grid = [[110, 115, 126, 115], [101, 109, 150, 122], [130, 123, 150, 147], [104, 115, 137, 132], [131, 118, 132, 151], [127, 129, 126, 109], [155, 125, 142, 131], [131, 123, 125, 107], [136, 115, 144, 107]]
The 2nd entry in reading order is 115
Find the entry just left of 129.
A: 127
The 2nd smallest entry: 104
Find the second largest entry.
A: 151
Find the entry just right of 137.
A: 132
Find the maximum.
A: 155
Find the 1st entry in reading order.
A: 110

Read these off the matrix that follows. Rows and columns are numbered from 0.
1) The entry in row 2 and column 0?
2) The entry at row 1, column 0?
3) The entry in row 0 and column 2?
4) The entry in row 0 and column 0?
5) The entry in the top-right corner?
[[149 115 120 149 115 114 135 148 120 115 111]
 [149 130 136 141 136 148 127 138 147 109 123]
 [133 129 147 129 147 132 131 132 117 108 125]
 [128 113 146 113 144 127 121 118 142 128 108]
 [113 146 117 108 148 112 113 149 134 125 118]
 [107 128 140 121 140 111 114 142 113 107 122]]
1) 133
2) 149
3) 120
4) 149
5) 111

Questions about the row below.
1) Which number is the 2nd largest entry?
2) Which number is the entry just left of the smallest entry?
3) Which number is the entry just right of 120?
4) Which number is the entry at the centre?
[139 105 115 120 132 133 107 135 138 144 143]
1) 143
2) 139
3) 132
4) 133

129  107  133  122  115  127  128  115  129  137  147  120  123  120
113  120  148  130  136  133  110  117  114  114  114  107  125  137
128  130  140  104  126  144  116  113  126  136  147  128  130  109
136  132  148  132  128  117  104  121  105  107  126  155  121  111
Indices start at 0.
Report the top-right entry.
Answer: 120
The maximum is 155
The bottom-right entry -> 111
The entry in row 0 and column 1 is 107
The entry at row 1, column 0 -> 113
Report the entry in row 2 and column 0.
Answer: 128
The top-left entry: 129
Report the entry at row 2, column 1.
Answer: 130
Report the entry at row 1, column 2.
Answer: 148
Report the entry directly above the largest entry.
Answer: 128
The entry at row 0, column 2 -> 133
The entry just right of 140: 104
The entry directly above 144 -> 133

a = [105 125 128 128 127 131 109 126 110 135 143 119 148 134 113]
Report the median entry.
Answer: 127
The entry just left of 109 is 131
The entry just right of the centre entry is 110
Report the entry just right of 131.
Answer: 109

arr =
[[130 129 131 133 130 133]
 [130 125 131 128 127 130]
 [132 132 127 135 135 130]
 [141 129 113 150 150 125]
 [128 128 129 126 126 133]
 [129 130 127 123 128 137]
 [119 130 137 120 118 120]
 [125 123 128 126 123 121]
 [117 132 139 114 115 122]
 [128 130 136 124 126 131]
 [127 126 128 120 125 127]
 [129 127 126 129 128 131]
 [129 131 132 122 124 130]
 [129 133 132 130 130 123]]
The entry in the top-right corner is 133
Which number is the entry just right of the smallest entry?
A: 150
Which number is the last entry, reading row by row?
A: 123
The smallest entry in the first row -> 129
Which number is the top-left entry?
A: 130
Which number is the second smallest entry?
A: 114
The 5th entry, reading row by row is 130
The entry directly below 139 is 136
Which number is the entry just left of 118?
A: 120
The smallest entry: 113
Which number is the last entry in the row that holds the smallest entry?
A: 125
Which number is the largest entry in the last column?
A: 137
The third entry on the main diagonal is 127
The 3rd smallest entry is 115
Which number is the first entry of the smallest entry's row?
A: 141
Which number is the entry in the bottom-left corner?
A: 129
Which number is the largest entry in the last row?
A: 133
The smallest entry in the first column -> 117
The fourth entry from the end, reading row by row is 132
The top entry of the column that holds the smallest entry is 131
Which number is the entry directly below 136?
A: 128
Which number is the entry directly below the smallest entry?
A: 129
Which number is the second entry on the diagonal from the top-right corner?
A: 127
